Below are the code and all the weights of a small trained network. Each question names an input and a class and asks about switching units off, where a switched-off unit gives its printed mean instead of its output.

import numpy as np


def w(rows, s, z=0):
    codes = np.array(rows[::2]) - 128.0
    scale = np.full(codes.shape[1], s)
    scale[-1] = z or s
    return codes * scale


def f(y):
    return np.maximum(y, 0)


def log_softmax(a):
    a = a - a.max(-1, keepdims=True)
    return a - np.log(np.exp(a).sum(-1, keepdims=True))


def net(x, mask):
    res = np.array(x, float).reshape(1, 8) / 4 @ E
    y = f(res @ A[0][:, :-1].T + A[0][:, -1])
    res = res + np.where(mask, y, B[0][:, -1]) @ B[0][:, :-1]
    return log_softmax(res[-1] @ U[:, :-1].T + U[:, -1])


A, B = {}, {}
E = w([
[169,233,20,158,86,212,132,116],'x0',
[30,243,148,82,54,43,147,115],'x1',
[28,165,190,134,180,229,72,121],'x2',
[67,44,112,85,20,213,216,138],'x3',
[129,133,129,131,130,130,134,138],'x4',
[131,132,133,125,127,131,127,134],'x5',
[184,173,162,2,181,164,185,100],'x6',
[129,126,125,124,123,129,122,121],'x7',
],0.006)
A[0] = w([
[177,169,165,2,169,142,188,90,113],'n0',
[186,97,97,124,102,64,158,108,76],'n1',
[68,130,174,140,170,192,74,122,100],'n2',
[94,86,127,100,79,160,180,140,73],'n3',
[78,95,111,232,61,83,76,153,66],'n4',
[186,62,122,158,167,176,112,140,61],'n5',
[174,163,171,19,173,160,180,105,81],'n6',
[196,95,97,125,96,58,160,114,70],'n7',
[195,90,102,124,90,57,160,121,73],'n8',
[87,69,124,95,65,188,193,131,92],'n9',
[82,64,118,99,59,183,195,134,88],'n10',
[166,160,161,18,164,152,178,105,84],'n11',
[86,177,136,100,94,77,132,151,71],'n12',
[127,134,132,105,131,117,131,126,98],'n13',
[46,140,186,140,175,203,67,117,92],'n14',
[81,185,137,99,87,73,130,141,74],'n15',
[45,153,168,127,170,214,79,107,110],'n16',
[65,187,150,107,80,67,126,122,88],'n17',
[82,68,122,94,62,177,191,132,87],'n18',
[185,60,126,162,172,170,106,156,73],'n19',
[67,195,149,110,87,56,128,128,97],'n20',
[118,99,153,118,140,106,129,138,103],'n21',
[164,97,123,138,166,136,125,130,248],'n22',
[160,180,135,155,211,57,70,121,57],'n23',
[91,43,225,92,173,41,129,131,115],'n24',
[43,150,177,128,157,205,84,107,82],'n25',
[95,169,136,109,94,86,132,132,77],'n26',
[83,26,212,97,163,55,134,148,90],'n27',
[76,203,132,110,79,75,130,130,88],'n28',
[180,63,119,164,174,175,102,151,70],'n29',
],0.0067,0.013)
B[0] = w([
[46,76,99,235,118,130,92,186,163],'n0',
[191,104,103,81,114,68,185,173,140],'n1',
[173,111,105,89,107,59,179,154,146],'n2',
[171,150,176,137,196,116,89,114,138],'n3',
[35,46,99,249,181,125,92,218,152],'n4',
[130,45,147,104,230,212,197,24,137],'n5',
[69,57,88,237,151,114,104,192,148],'n6',
[204,99,99,79,110,58,194,179,142],'n7',
[184,100,101,80,113,59,194,177,143],'n8',
[195,195,196,143,202,79,43,133,154],'n9',
[195,195,192,135,207,92,54,135,155],'n10',
[70,66,96,221,145,120,110,174,147],'n11',
[130,84,149,101,161,174,155,77,135],'n12',
[125,119,127,135,142,137,125,125,128],'n13',
[187,99,96,92,102,50,189,169,150],'n14',
[139,68,148,99,175,186,167,63,139],'n15',
[185,113,76,94,72,50,198,177,155],'n16',
[136,47,149,106,195,191,167,63,148],'n17',
[200,191,198,142,213,89,50,132,152],'n18',
[127,58,154,93,214,195,184,36,141],'n19',
[132,54,151,102,189,197,164,68,153],'n20',
[133,144,111,135,120,145,127,129,133],'n21',
[2,166,187,46,10,126,110,97,248],'n22',
[250,213,251,139,241,90,17,139,141],'n23',
[153,221,48,157,66,199,118,120,175],'n24',
[207,107,80,105,116,52,188,181,144],'n25',
[128,90,144,101,157,170,151,86,133],'n26',
[166,221,31,173,88,207,132,111,164],'n27',
[162,57,131,111,198,212,175,57,146],'n28',
[124,70,149,100,199,188,173,41,140],'n29',
],0.0068,0.013)
U = w([
[139,43,157,94,207,201,186,48,72],'0',
[211,193,212,146,209,77,23,145,66],'1',
[88,139,144,105,78,126,123,127,255],'2',
[186,97,82,81,90,32,217,182,66],'3',
[46,59,93,254,142,127,98,189,73],'4',
[80,145,161,86,82,134,109,117,199],'5',
[85,147,152,88,83,137,116,110,183],'6',
[165,248,17,164,81,246,137,109,89],'7',
],0.0097,0.0098)

Each question gives the input, the list of numbers given to net, and the class t.
The units are the neurons (one row each of A and B). Each row of codes is followed by its name. A weight is (code - 128) times the scale printed after its matrix; where a second scale follows, it is the last column's (A, B and U).
mask holds one flag per neuron, in row order. A switched-off neuron (its flag False) gives its mean, the last column of its row in B, instead of its output. The means were averaged over made-up inputs and are rounded, as every weight is.
A unit's drop is (log p(t) with every unit on - log p(t) with that unit switched off) / (log p(t) with every unit on - log p(t) with every unit switched off).
The circuit of an input: a set's keep is (log p(t) with only the set's units on - log p(t) with every unit switched off) / (log p(t) with every unit on - log p(t) with every unit switched off). Starting from the 12 units with the biggest drops (on a tie, the unit counted first), units are removed one at a time, each time the one whose removal leaves the highest keep (on an exact tie, the one counted first), for as long as the keep stays at least 0.8.
units of the circuit, in order: the units of the circuit, biggest drop first
most important unit: the unit with the biggest drop
top k neurons: the k neurons with the biggest drops, biggest first
drop when u is switched off: that unit's drop, to one decimal
input [-3,-6,-1,6,2,-2,8,4], class 4: top 2 neurons -> [n0 n6]
input [-4,5,3,-5,-1,6,6,-4], class 4: top 3 neurons -> [n0 n6 n11]
input [6,-4,-1,-5,2,-3,7,5], class 4: units of the circuit, in order -> [n0 n6 n11]
input [-8,5,6,3,3,-6,4,7], class 7: units of the circuit, in order -> [n24 n27]
input [2,5,-4,4,7,7,-8,2], class 4: units of the circuit, in order -> [n4]
input [6,-5,3,-5,-7,1,-3,-7], class 2: top 3 neurons -> [n24 n27 n22]
input [4,-7,8,7,-8,2,8,4], class 2: units of the circuit, in order -> [n16 n0]
input [4,-2,-8,-5,4,-5,-4,-5], class 3: units of the circuit, in order -> [n7 n8]
input [8,-4,1,6,2,5,4,8], class 6: units of the circuit, in order -> [n24 n27]
input [-5,-3,8,7,3,7,-3,6], class 3: top 4 neurons -> [n16 n14 n25 n2]
input [2,0,7,3,2,-3,5,-2], class 3: units of the circuit, in order -> [n16 n25 n14]
input [6,5,2,-3,-6,-3,8,5], class 4: units of the circuit, in order -> [n0 n6 n11]
input [4,-6,0,3,2,0,8,3], class 4: units of the circuit, in order -> [n0 n6]
input [5,3,0,5,-7,-7,-8,-1], class 4: units of the circuit, in order -> [n4]
input [6,-8,4,6,-3,4,0,1], class 0: units of the circuit, in order -> [n5 n19]
input [-6,7,3,-7,1,-5,6,5], class 0: units of the circuit, in order -> [n20 n17]
input [-3,-3,8,-6,1,5,5,-1], class 3: top 2 neurons -> [n16 n14]
input [6,5,7,1,-5,-5,4,-6], class 3: top 2 neurons -> [n16 n25]
input [8,-4,2,-4,-6,0,-8,3], class 4: top 3 neurons -> [n4 n24 n27]
input [6,6,-8,-5,0,-6,3,8], class 3: most important unit -> n7
input [3,7,2,5,-6,-6,7,5], class 0: drop when n22 is switched off -> 0.2
input [6,-6,2,-5,-5,-4,1,7], class 6: drop when n22 is switched off -> 0.4
input [-3,-8,4,4,-7,1,-4,5], class 0: drop when n29 is switched off -> 0.2
input [4,-4,8,1,-6,-7,1,-5], class 3: drop when n25 is switched off -> 0.1
